Below is a small trained network, with its code and all its weights. Each question gives an input and a target symbol and asks what happens when units are switched off, that is, made to give their printed mean instead of their output.

import numpy as np


def w(rows, s, z=0):
    codes = np.array(rows[::2]) - 128.0
    scale = np.full(codes.shape[1], s)
    scale[-1] = z or s
    return codes * scale


def norm(h):
    return h / np.sqrt((h * h).mean(-1, keepdims=True) + 1e-5)


def f(y):
    return np.maximum(y, 0)


def softmax(a):
    e = np.exp(a - a.max(-1, keepdims=True))
    return e / e.sum(-1, keepdims=True)


def log_softmax(a):
    a = a - a.max(-1, keepdims=True)
    return a - np.log(np.exp(a).sum(-1, keepdims=True))


def net(x, mask):
    ids = ['βεζημπσψ'.index(c) for c in x.split()]
    T = len(ids)
    res = E[ids] + P[:T]
    q, k, v = (norm(res) @ M[0].T for M in (Q, K, V))
    z = softmax(np.where(np.tri(T) > 0, q @ k.T / 4**0.5, -1e9)) @ v
    res = res + np.where(mask[0], z, O[0][:, -1]) @ O[0][:, :-1]
    y = f(norm(res) @ A[0][:, :-1].T + A[0][:, -1])
    res = res + np.where(mask[1:17], y, B[0][:, -1]) @ B[0][:, :-1]
    return log_softmax(norm(res)[-1] @ U[:, :-1].T + U[:, -1])


Q, K, V, O, A, B = {}, {}, {}, {}, {}, {}
E = w([
[92,88,224,85],'β',
[159,115,35,98],'ε',
[19,49,96,59],'ζ',
[204,135,97,110],'η',
[38,121,106,224],'μ',
[136,149,80,203],'π',
[20,88,52,146],'σ',
[135,69,78,10],'ψ',
],0.011)
P = w([
[156,123,139,143],'0',
[145,152,137,134],'1',
[158,111,132,145],'2',
[140,170,131,131],'3',
[161,98,134,150],'4',
[142,184,132,124],'5',
[167,84,133,156],'6',
[137,197,133,117],'7',
[165,79,131,159],'8',
[135,204,135,114],'9',
[120,251,149,95],'10',
[161,157,145,122],'11',
[128,238,142,102],'12',
[159,151,146,132],'13',
],0.014)
Q[0] = w([
[75,200,130,92],'head 0',
[107,248,155,90],'head 0',
[144,58,195,130],'head 0',
[113,179,96,119],'head 0',
],0.014)
K[0] = w([
[116,247,118,100],'head 0',
[76,243,113,73],'head 0',
[152,93,120,153],'head 0',
[133,152,161,126],'head 0',
],0.015)
V[0] = w([
[248,90,161,114],'head 0',
[135,109,71,68],'head 0',
[118,48,145,97],'head 0',
[67,136,172,132],'head 0',
],0.011)
O[0] = w([
[126,228,220,130,9],'head 0',
[106,209,50,85,58],'head 0',
[70,183,86,63,42],'head 0',
[47,140,254,91,212],'head 0',
],0.0089,0.0011)
A[0] = w([
[213,125,94,43,165],'neuron 0',
[47,56,167,111,4],'neuron 1',
[141,53,122,187,122],'neuron 2',
[44,99,103,77,27],'neuron 3',
[246,173,142,57,147],'neuron 4',
[181,178,148,177,172],'neuron 5',
[77,70,164,225,25],'neuron 6',
[245,131,140,176,169],'neuron 7',
[53,101,148,193,202],'neuron 8',
[16,1,23,63,150],'neuron 9',
[115,114,161,25,102],'neuron 10',
[109,166,76,149,132],'neuron 11',
[88,76,152,178,174],'neuron 12',
[81,208,127,220,47],'neuron 13',
[142,155,140,215,46],'neuron 14',
[99,163,181,120,84],'neuron 15',
],0.01,0.003)
B[0] = w([
[55,54,180,221,205],'neuron 0',
[124,97,78,2,194],'neuron 1',
[96,178,130,145,206],'neuron 2',
[185,167,239,78,166],'neuron 3',
[6,116,194,241,224],'neuron 4',
[147,115,184,83,195],'neuron 5',
[101,148,144,154,216],'neuron 6',
[182,147,96,46,219],'neuron 7',
[148,86,125,122,235],'neuron 8',
[187,178,83,113,255],'neuron 9',
[38,128,52,134,205],'neuron 10',
[136,136,173,143,166],'neuron 11',
[147,87,154,75,220],'neuron 12',
[136,117,120,124,171],'neuron 13',
[74,101,109,89,176],'neuron 14',
[193,108,83,165,174],'neuron 15',
],0.007,0.0062)
U = w([
[96,157,210,64,234],'β',
[149,185,100,221,189],'ε',
[98,184,70,65,1],'ζ',
[191,195,199,189,66],'η',
[155,21,105,138,116],'μ',
[253,98,159,152,167],'π',
[159,127,47,103,85],'σ',
[52,200,80,137,69],'ψ',
],0.012,0.004)

Each question gives the input, a string of symbols that net reads in full, and the target symbol t.
The units are the heads (4 rows each of Q, K, V and O) and the neurons (one row each of A and B). Each row of codes is followed by its name. A weight is (code - 128) times the scale printed after its matrix; where a second scale follows, it is the last column's (O, A, B and U).
mask holds one flag per unit, heads first, then neurons. A switched-off unit (its flag False) gives its mean, the last column of its rows in O or B, instead of its output. The means were averaged over made-up inputs and are rounded, as every weight is.
A unit's drop is (log p(t) with every unit on - log p(t) with that unit switched off) / (log p(t) with every unit on - log p(t) with every unit switched off).
The circuit of an input: a set's keep is (log p(t) with only the set's units on - log p(t) with every unit switched off) / (log p(t) with every unit on - log p(t) with every unit switched off). Starting from the 12 units with the biggest drops (on a tie, the unit counted first), units are removed one at a time, each time the one whose removal leaves the highest keep (on an exact tie, the one counted first), for as long as the keep stays at least 0.8.
circuit, biggest first: the units of the circuit, biggest drop first
most important unit: the unit with the biggest drop
top k neurons: the k neurons with the biggest drops, biggest first
drop of u: that unit's drop, to one decimal
input β ε ε μ η η β π, target π: circuit, biggest first -> head 0
input β ζ ψ β σ π, target β: circuit, biggest first -> neuron 14; neuron 5
input β η π β, target η: circuit, biggest first -> head 0; neuron 15
input σ ε ζ, target ζ: circuit, biggest first -> head 0; neuron 9
input μ β β μ μ β ε ε β σ η, target η: circuit, biggest first -> head 0; neuron 4
input π β μ ψ β σ η, target β: circuit, biggest first -> head 0; neuron 5
input ε ψ μ β π μ β β β β ψ ζ, target ζ: top 2 neurons -> neuron 9; neuron 10
input β β σ ζ β π ψ β σ σ μ β ψ, target μ: top 2 neurons -> neuron 0; neuron 2
input μ β ε η, target η: top 2 neurons -> neuron 4; neuron 1
input ψ β σ, target σ: top 2 neurons -> neuron 9; neuron 4
input σ σ ζ, target σ: top 2 neurons -> neuron 9; neuron 4
input β ψ σ π ε π σ, target σ: drop of neuron 4 -> 0.1
input σ β μ β σ ψ η ζ μ π μ ψ β, target μ: drop of head 0 -> 0.9
input β β ψ β ε β β ζ π π μ μ ε, target μ: most important unit -> head 0
input ε μ μ ψ π β, target ψ: drop of head 0 -> 0.3
